Below are the code and all the weights of a small trained network. Each question names an input and a target symbol and asks about switching units off, where a switched-off unit gives its printed mean instead of its output.

import numpy as np


def w(rows, s, z=0):
    codes = np.array(rows[::2]) - 128.0
    scale = np.full(codes.shape[1], s)
    scale[-1] = z or s
    return codes * scale


def norm(h):
    return h / np.sqrt((h * h).mean(-1, keepdims=True) + 1e-5)


def f(y):
    return np.maximum(y, 0)


def softmax(a):
    e = np.exp(a - a.max(-1, keepdims=True))
    return e / e.sum(-1, keepdims=True)


def log_softmax(a):
    a = a - a.max(-1, keepdims=True)
    return a - np.log(np.exp(a).sum(-1, keepdims=True))


def net(x, mask):
    ids = ['γδζηθμτψ'.index(c) for c in x.split()]
    T = len(ids)
    res = E[ids] + P[:T]
    u = 0
    for l in range(2):
        r = norm(res)
        for j in range(3):
            rows = slice(2 * j, 2 * j + 2)
            q, k, v = (r @ M[l][rows].T for M in (Q, K, V))
            z = softmax(np.where(np.tri(T) > 0, q @ k.T / 2**0.5, -1e9)) @ v
            o = O[l][rows]
            res = res + np.where(mask[u + j], z, o[:, -1]) @ o[:, :-1]
        u += 3
        y = f(norm(res) @ A[l][:, :-1].T + A[l][:, -1])
        res = res + np.where(mask[u : u + 4], y, B[l][:, -1]) @ B[l][:, :-1]
        u += 4
    return log_softmax(norm(res)[-1] @ U[:, :-1].T + U[:, -1])


Q, K, V, O, A, B = {}, {}, {}, {}, {}, {}
E = w([
[239,164,62],'γ',
[195,29,253],'δ',
[68,106,173],'ζ',
[246,184,117],'η',
[36,77,167],'θ',
[73,160,108],'μ',
[77,177,241],'τ',
[88,198,166],'ψ',
],0.014)
P = w([
[203,108,1],'0',
[45,118,182],'1',
[118,125,220],'2',
[162,86,140],'3',
[167,97,151],'4',
[175,122,164],'5',
[196,126,103],'6',
],0.0062)
Q[0] = w([
[117,129,95],'L0H1',
[86,75,57],'L0H1',
[107,137,96],'L0H2',
[107,69,202],'L0H2',
[111,57,2],'L0H3',
[43,82,68],'L0H3',
],0.013)
K[0] = w([
[70,91,82],'L0H1',
[100,41,53],'L0H1',
[236,253,142],'L0H2',
[105,239,181],'L0H2',
[156,114,3],'L0H3',
[78,41,103],'L0H3',
],0.0069)
V[0] = w([
[254,94,153],'L0H1',
[217,49,86],'L0H1',
[100,80,116],'L0H2',
[41,67,110],'L0H2',
[158,179,184],'L0H3',
[75,99,140],'L0H3',
],0.0092)
O[0] = w([
[143,129,89,31],'L0H1',
[123,100,3,39],'L0H1',
[107,159,42,173],'L0H2',
[157,99,84,255],'L0H2',
[80,100,70,113],'L0H3',
[146,237,96,230],'L0H3',
],0.0047,0.0041)
A[0] = w([
[128,180,230,85],'L0N1',
[180,26,179,239],'L0N2',
[96,3,189,5],'L0N3',
[50,73,110,110],'L0N4',
],0.0048,0.0019)
B[0] = w([
[176,88,187,228],'L0N1',
[73,252,113,252],'L0N2',
[13,195,210,221],'L0N3',
[163,170,235,194],'L0N4',
],0.0047,0.0033)
Q[1] = w([
[68,166,150],'L1H1',
[63,150,135],'L1H1',
[125,252,172],'L1H2',
[196,167,99],'L1H2',
[105,175,54],'L1H3',
[13,133,155],'L1H3',
],0.012)
K[1] = w([
[75,93,41],'L1H1',
[133,95,26],'L1H1',
[121,105,34],'L1H2',
[128,52,65],'L1H2',
[142,80,152],'L1H3',
[147,2,68],'L1H3',
],0.013)
V[1] = w([
[105,189,58],'L1H1',
[68,6,81],'L1H1',
[191,82,167],'L1H2',
[50,85,151],'L1H2',
[16,193,158],'L1H3',
[136,187,105],'L1H3',
],0.011)
O[1] = w([
[150,73,82,145],'L1H1',
[247,139,97,254],'L1H1',
[92,206,120,94],'L1H2',
[198,142,113,212],'L1H2',
[140,65,185,155],'L1H3',
[83,80,85,104],'L1H3',
],0.012,0.0056)
A[1] = w([
[228,25,255,252],'L1N1',
[105,132,148,92],'L1N2',
[148,47,153,10],'L1N3',
[153,36,136,100],'L1N4',
],0.0085,0.003)
B[1] = w([
[160,109,23,251],'L1N1',
[215,159,253,132],'L1N2',
[20,131,106,143],'L1N3',
[37,175,103,157],'L1N4',
],0.0072,0.013)
U = w([
[114,130,102,97],'γ',
[160,215,119,95],'δ',
[135,85,91,1],'ζ',
[109,129,107,93],'η',
[245,87,117,200],'θ',
[105,17,102,142],'μ',
[133,103,158,100],'τ',
[118,87,163,149],'ψ',
],0.012,0.0022)

Each question gives the input, a string of symbols that net reads in full, and the target symbol t.
The units are the heads (2 rows each of Q, K, V and O) and the neurons (one row each of A and B). Each row of codes is followed by its name. A weight is (code - 128) times the scale printed after its matrix; where a second scale follows, it is the last column's (O, A, B and U).
mask holds one flag per unit, layer by layer, with each layer's heads first. A switched-off unit (its flag False) gives its mean, the last column of its rows in O or B, instead of its output. The means were averaged over made-up inputs and are rounded, as every weight is.
A unit's drop is (log p(t) with every unit on - log p(t) with that unit switched off) / (log p(t) with every unit on - log p(t) with every unit switched off).
The circuit of an input: a set's keep is (log p(t) with only the set's units on - log p(t) with every unit switched off) / (log p(t) with every unit on - log p(t) with every unit switched off). Starting from the 12 units with the biggest drops (on a tie, the unit counted first), units are removed one at a time, each time the one whose removal leaves the highest keep (on an exact tie, the one counted first), for as long as the keep stays at least 0.8.
units of the circuit, in order: the units of the circuit, biggest drop first
heads that matter: for each layer, one digit per head in row order, 1 if its drop is at least 0.15 and else 0, layers parted by /
drop of u: that unit's drop, to one decimal
input ψ ψ μ ζ, target ψ: heads that matter : 000 / 100
input μ δ γ δ τ, target μ: heads that matter : 000 / 100
input γ μ θ γ, target μ: heads that matter : 000 / 111
input μ δ δ θ ψ γ ζ, target μ: units of the circuit, in order : L1H1
input δ ψ ψ θ, target δ: heads that matter : 100 / 001
input θ θ τ, target θ: heads that matter : 010 / 000
input θ γ μ δ, target μ: heads that matter : 000 / 101
input θ γ δ δ, target δ: units of the circuit, in order : L1H2, L1H1, L0H1
input θ γ τ, target θ: heads that matter : 010 / 100
input δ δ θ δ θ θ θ, target δ: heads that matter : 000 / 001
input θ θ ψ, target θ: heads that matter : 010 / 000
input μ ψ ψ θ θ θ, target μ: heads that matter : 000 / 000
input δ δ γ, target δ: drop of L0H1 : 0.2
input η μ θ θ μ γ, target μ: drop of L1H1 : 0.4
input ψ ψ μ, target ψ: drop of L1H3 : 0.1
